Below is a small trained network, with its code and all its weights. Each question gives an input and a target symbol and asks what happens when units are switched off, that is, made to give their printed mean instead of their output.

import numpy as np


def w(rows, s, z=0):
    codes = np.array(rows[::2]) - 128.0
    scale = np.full(codes.shape[1], s)
    scale[-1] = z or s
    return codes * scale


def f(y):
    return y / 2 * (1 + np.tanh(0.7978845608 * (y + 0.044715 * y**3)))


def softmax(a):
    e = np.exp(a - a.max(-1, keepdims=True))
    return e / e.sum(-1, keepdims=True)


def log_softmax(a):
    a = a - a.max(-1, keepdims=True)
    return a - np.log(np.exp(a).sum(-1, keepdims=True))


def net(x, mask):
    ids = ['ΞΨβεζλπστ'.index(c) for c in x.split()]
    T = len(ids)
    res = E[ids] + P[:T]
    q, k, v = (res @ M[0].T for M in (Q, K, V))
    z = softmax(np.where(np.tri(T) > 0, q @ k.T / 4**0.5, -1e9)) @ v
    res = res + np.where(mask[0], z, O[0][:, -1]) @ O[0][:, :-1]
    y = f(res @ A[0][:, :-1].T + A[0][:, -1])
    res = res + np.where(mask[1:13], y, B[0][:, -1]) @ B[0][:, :-1]
    return log_softmax(res[-1] @ U[:, :-1].T + U[:, -1])


Q, K, V, O, A, B = {}, {}, {}, {}, {}, {}
E = w([
[206,111,96,159,128,165,250,184,207,101,98],'Ξ',
[120,87,107,224,69,82,181,66,122,168,54],'Ψ',
[187,205,162,93,171,86,182,181,191,129,166],'β',
[161,44,124,106,212,177,36,42,132,93,135],'ε',
[113,57,135,162,175,81,139,176,57,119,145],'ζ',
[136,58,93,126,164,117,142,145,164,87,100],'λ',
[155,172,179,173,97,140,164,39,197,210,167],'π',
[160,85,174,178,160,197,76,105,173,80,64],'σ',
[112,54,85,121,153,137,151,44,50,142,99],'τ',
],0.015)
P = w([
[155,108,152,57,85,142,110,149,93,117,122],'0',
[151,201,53,188,206,154,165,82,127,124,173],'1',
[112,71,183,64,105,93,168,133,170,107,139],'2',
[112,146,69,204,213,117,188,77,150,149,198],'3',
[128,3,183,66,98,41,165,97,196,117,120],'4',
[148,138,51,197,198,118,200,74,131,137,181],'5',
],0.012)
Q[0] = w([
[105,255,33,187,157,205,59,170,86,203,140],'head 0',
[119,88,146,158,214,115,190,95,185,117,167],'head 0',
[104,142,178,78,39,158,79,189,109,166,102],'head 0',
[91,162,105,208,172,148,130,141,119,139,138],'head 0',
],0.009)
K[0] = w([
[184,133,134,30,192,187,144,174,70,70,97],'head 0',
[116,56,254,139,99,44,161,110,222,181,132],'head 0',
[89,242,79,174,130,217,108,193,97,125,120],'head 0',
[140,87,156,83,169,124,148,169,125,65,120],'head 0',
],0.0086)
V[0] = w([
[135,128,146,109,165,39,116,136,33,148,157],'head 0',
[110,120,39,130,121,38,216,254,107,76,75],'head 0',
[15,51,48,99,149,153,81,80,97,127,99],'head 0',
[96,140,169,232,28,118,193,129,66,231,57],'head 0',
],0.0073)
O[0] = w([
[2,148,200,19,116,189,226,112,107,155,115,128],'head 0',
[39,212,113,92,216,137,89,58,115,35,74,252],'head 0',
[14,230,104,169,152,165,71,239,95,225,210,227],'head 0',
[190,143,187,156,220,48,208,177,51,154,51,138],'head 0',
],0.0079,0.0034)
A[0] = w([
[159,115,127,188,231,136,179,110,132,197,126,169],'neuron 0',
[159,162,131,140,217,65,177,98,137,72,71,125],'neuron 1',
[208,103,175,111,99,116,157,124,119,151,77,100],'neuron 2',
[100,143,254,50,108,88,141,128,99,82,70,103],'neuron 3',
[117,44,198,51,25,145,146,169,150,143,123,201],'neuron 4',
[96,109,154,106,63,116,38,177,152,95,83,154],'neuron 5',
[152,69,216,126,180,114,169,156,100,145,85,253],'neuron 6',
[138,154,129,188,176,163,80,143,110,203,159,95],'neuron 7',
[151,150,42,236,146,113,183,120,141,88,93,172],'neuron 8',
[127,157,163,54,181,130,191,100,101,164,88,127],'neuron 9',
[64,169,107,113,135,182,130,154,170,194,128,194],'neuron 10',
[141,100,190,39,17,132,141,88,170,70,46,129],'neuron 11',
],0.0074,0.0047)
B[0] = w([
[132,131,84,105,64,63,57,220,145,110,47,229],'neuron 0',
[149,48,232,155,74,219,109,134,120,196,113,246],'neuron 1',
[58,144,171,117,44,126,157,101,135,112,147,174],'neuron 2',
[246,210,62,65,72,5,52,104,113,122,201,176],'neuron 3',
[40,143,174,186,243,103,30,150,194,197,153,169],'neuron 4',
[168,165,54,162,74,153,94,201,118,84,6,145],'neuron 5',
[120,211,123,158,95,123,172,91,126,2,190,232],'neuron 6',
[133,134,76,125,99,76,194,131,242,77,88,164],'neuron 7',
[154,209,139,50,163,166,51,78,134,136,175,225],'neuron 8',
[153,138,149,201,165,109,159,134,45,177,112,193],'neuron 9',
[70,69,166,103,74,115,146,126,91,100,119,194],'neuron 10',
[148,124,45,141,236,171,198,152,180,172,114,170],'neuron 11',
],0.0068,0.014)
U = w([
[94,218,106,136,187,121,114,82,115,75,218,5],'Ξ',
[145,156,105,254,197,148,121,156,114,143,105,87],'Ψ',
[63,111,192,113,162,153,172,115,93,160,134,246],'β',
[115,115,126,218,133,138,190,120,138,124,203,91],'ε',
[157,116,123,91,71,100,147,109,108,82,140,170],'ζ',
[155,106,108,115,142,163,197,104,120,117,128,204],'λ',
[189,138,54,107,169,61,110,124,138,184,153,101],'π',
[137,109,179,67,139,125,55,110,137,176,146,59],'σ',
[97,122,64,65,114,83,153,168,156,89,33,207],'τ',
],0.0074,0.0025)

Each question gives the input, a string of symbols that net reads in full, and the target symbol t.
The units are the heads (4 rows each of Q, K, V and O) and the neurons (one row each of A and B). Each row of codes is followed by its name. A weight is (code - 128) times the scale printed after its matrix; where a second scale follows, it is the last column's (O, A, B and U).
mask holds one flag per unit, heads first, then neurons. A switched-off unit (its flag False) gives its mean, the last column of its rows in O or B, instead of its output. The means were averaged over made-up inputs and are rounded, as every weight is.
A unit's drop is (log p(t) with every unit on - log p(t) with that unit switched off) / (log p(t) with every unit on - log p(t) with every unit switched off).
The circuit of an input: a set's keep is (log p(t) with only the set's units on - log p(t) with every unit switched off) / (log p(t) with every unit on - log p(t) with every unit switched off). Starting from the 12 units with the biggest drops (on a tie, the unit counted first), units are removed one at a time, each time the one whose removal leaves the highest keep (on an exact tie, the one counted first), for as long as the keep stays at least 0.8.
units of the circuit, in order: the units of the circuit, biggest drop first
top k neurons: the k neurons with the biggest drops, biggest first
drop of u: that unit's drop, to one decimal
input Ψ Ξ τ, target ζ: top 2 neurons -> (neuron 3; neuron 6)
input ε τ π π, target ζ: units of the circuit, in order -> (head 0; neuron 0; neuron 2)
input Ξ λ β π λ, target ε: units of the circuit, in order -> (head 0; neuron 4; neuron 6)
input λ λ ζ, target Ξ: units of the circuit, in order -> (neuron 3; head 0; neuron 0)
input τ π Ξ λ, target σ: units of the circuit, in order -> (head 0; neuron 1; neuron 8)
input λ π Ψ ε Ψ β, target Ψ: units of the circuit, in order -> (head 0; neuron 9)
input λ Ξ ε τ Ψ τ, target Ψ: units of the circuit, in order -> (head 0; neuron 9)
input ε ζ π σ λ, target ε: top 4 neurons -> (neuron 4; neuron 6; neuron 2; neuron 11)
input λ π τ, target ε: top 4 neurons -> (neuron 4; neuron 6; neuron 2; neuron 11)
input σ Ψ π λ Ξ Ψ, target σ: top 3 neurons -> (neuron 8; neuron 1; neuron 6)
input Ψ Ψ β, target ζ: top 2 neurons -> (neuron 3; neuron 6)
input Ξ τ λ Ξ, target Ξ: top 2 neurons -> (neuron 8; neuron 1)
input λ ε β, target π: top 3 neurons -> (neuron 11; neuron 3; neuron 4)
input Ξ Ψ λ ε λ σ, target Ξ: top neuron -> (neuron 1)
input λ π σ, target ε: top neuron -> (neuron 2)
input λ ε λ Ψ ε β, target ε: top 2 neurons -> (neuron 0; neuron 8)
input π λ τ, target ε: top 2 neurons -> (neuron 4; neuron 6)
input λ β λ ε Ψ, target ζ: drop of head 0 -> 2.7
input τ λ Ξ ε τ λ, target τ: drop of head 0 -> 0.9
input λ β τ, target β: drop of neuron 6 -> 0.1
